Below is a small trained network, with its code and all its weights. Each question gives an input and a class and asks what happens when units are switched off, that is, made to give their printed mean instead of their output.

import numpy as np


def w(rows, s, z=0):
    codes = np.array(rows[::2]) - 128.0
    scale = np.full(codes.shape[1], s)
    scale[-1] = z or s
    return codes * scale


def f(y):
    return y / 2 * (1 + np.tanh(0.7978845608 * (y + 0.044715 * y**3)))


def log_softmax(a):
    a = a - a.max(-1, keepdims=True)
    return a - np.log(np.exp(a).sum(-1, keepdims=True))


def net(x, mask):
    res = np.array(x, float).reshape(1, 3) / 4 @ E
    y = f(res @ A[0][:, :-1].T + A[0][:, -1])
    res = res + np.where(mask, y, B[0][:, -1]) @ B[0][:, :-1]
    return log_softmax(res[-1] @ U[:, :-1].T + U[:, -1])


A, B = {}, {}
E = w([
[166,75,27,101,167,63,109,43,96,15,218,220],'x0',
[38,215,71,58,212,151,38,172,60,141,63,186],'x1',
[87,187,86,200,79,68,188,40,1,146,72,101],'x2',
],0.0058)
A[0] = w([
[154,81,180,26,161,184,66,206,223,115,196,159,111],'N1',
[140,96,57,97,159,74,108,63,102,47,205,224,115],'N2',
[89,180,101,200,69,69,173,56,18,136,97,96,163],'N3',
[186,73,171,49,175,188,66,216,204,131,200,151,123],'N4',
[152,90,41,122,176,93,116,68,112,52,209,208,113],'N5',
[215,55,171,219,51,103,210,92,177,112,215,69,127],'N6',
[71,185,228,157,84,195,146,226,170,255,42,22,147],'N7',
[82,183,98,184,80,45,194,35,34,137,53,93,105],'N8',
[165,74,172,49,182,191,94,221,223,87,166,145,123],'N9',
[165,89,40,119,168,52,90,80,101,43,211,202,167],'N10',
[64,208,217,153,96,236,139,218,153,240,34,25,97],'N11',
[105,192,78,197,56,57,193,36,50,147,58,112,116],'N12',
[156,101,48,95,150,77,106,60,107,48,208,216,104],'N13',
[133,98,27,81,167,66,113,43,122,45,189,185,111],'N14',
[35,220,47,50,207,139,33,140,71,132,68,224,109],'N15',
[78,194,100,176,94,70,188,32,17,144,90,95,107],'N16',
[106,184,112,93,170,99,93,129,104,146,93,161,246],'N17',
[19,230,73,76,226,163,19,202,58,151,43,173,101],'N18',
[214,37,186,202,32,81,227,60,195,114,171,77,93],'N19',
],0.0046,0.012)
B[0] = w([
[193,187,38,206,190,160,85,197,193,112,112,167,169],'N1',
[178,151,178,115,90,91,207,115,153,199,67,125,177],'N2',
[148,117,89,171,145,175,79,116,164,112,141,180,201],'N3',
[159,138,72,188,168,159,95,161,179,116,125,178,173],'N4',
[182,166,174,119,77,72,207,120,157,194,57,119,174],'N5',
[50,56,136,78,87,193,148,190,67,73,207,64,191],'N6',
[182,146,182,120,53,70,148,52,142,192,85,153,206],'N7',
[187,182,50,187,204,162,118,222,198,129,108,175,173],'N8',
[169,174,52,211,187,159,92,161,181,124,142,186,172],'N9',
[129,102,179,131,56,105,126,83,142,176,102,150,214],'N10',
[198,173,194,100,57,42,223,107,166,224,36,140,183],'N11',
[174,164,68,186,172,166,97,182,184,116,125,168,178],'N12',
[186,181,173,112,98,79,204,146,152,192,52,113,172],'N13',
[176,172,176,100,93,79,198,125,157,202,62,112,175],'N14',
[68,46,121,77,91,199,216,240,68,67,177,26,182],'N15',
[186,185,50,186,208,150,110,223,199,128,106,179,170],'N16',
[72,52,154,157,38,154,55,67,111,108,184,146,247],'N17',
[84,61,131,73,110,181,228,238,81,98,152,22,184],'N18',
[66,64,130,60,116,202,225,254,55,73,170,26,180],'N19',
],0.007,0.011)
U = w([
[151,141,182,115,105,80,154,92,139,166,75,130,104],'0',
[97,101,124,98,123,156,151,169,97,99,162,56,101],'1',
[150,146,55,170,163,140,91,140,160,122,124,175,126],'2',
[91,92,165,137,98,129,44,8,109,112,179,156,254],'3',
[128,140,122,94,184,95,118,103,108,116,123,122,99],'4',
[117,164,124,89,204,102,122,106,105,119,123,109,89],'5',
[121,158,121,98,189,121,128,79,116,112,124,112,93],'6',
],0.018,0.0094)

Each question gives the input, the list of numbers given to net, and the class t.
The units are the neurons (one row each of A and B). Each row of codes is followed by its name. A weight is (code - 128) times the scale printed after its matrix; where a second scale follows, it is the last column's (A, B and U).
mask holds one flag per neuron, in row order. A switched-off neuron (its flag False) gives its mean, the last column of its row in B, instead of its output. The means were averaged over made-up inputs and are rounded, as every weight is.
A unit's drop is (log p(t) with every unit on - log p(t) with that unit switched off) / (log p(t) with every unit on - log p(t) with every unit switched off).
The circuit of an input: a set's keep is (log p(t) with only the set's units on - log p(t) with every unit switched off) / (log p(t) with every unit on - log p(t) with every unit switched off). Starting from the 12 units with the biggest drops (on a tie, the unit counted first), units are removed one at a time, each time the one whose removal leaves the highest keep (on an exact tie, the one counted first), for as long as the keep stays at least 0.8.
circuit, biggest first: the units of the circuit, biggest drop first
k most important neurons: the k neurons with the biggest drops, biggest first
drop when u is switched off: that unit's drop, to one decimal
input [5,-5,6], class 2: circuit, biggest first : N12
input [0,7,6], class 1: 2 most important neurons : N15, N18
input [-1,7,-7], class 1: 3 most important neurons : N18, N15, N3
input [-6,4,-7], class 2: 3 most important neurons : N1, N9, N4
input [-5,-8,6], class 1: 2 most important neurons : N19, N6
input [0,-5,-6], class 2: 2 most important neurons : N9, N1
input [-7,7,-7], class 0: 4 most important neurons : N11, N7, N6, N19
input [6,7,2], class 1: 3 most important neurons : N15, N18, N7
input [0,-4,-5], class 2: 4 most important neurons : N15, N18, N9, N1
input [-7,1,-8], class 2: 2 most important neurons : N1, N9
input [5,5,-1], class 0: 2 most important neurons : N6, N19
input [6,-8,2], class 1: 2 most important neurons : N19, N6
input [1,-3,0], class 3: drop when N18 is switched off : 0.3
input [4,1,-4], class 0: drop when N14 is switched off : 0.2
input [2,-7,8], class 2: circuit, biggest first : N8
input [8,-4,-8], class 0: drop when N10 is switched off : 0.3
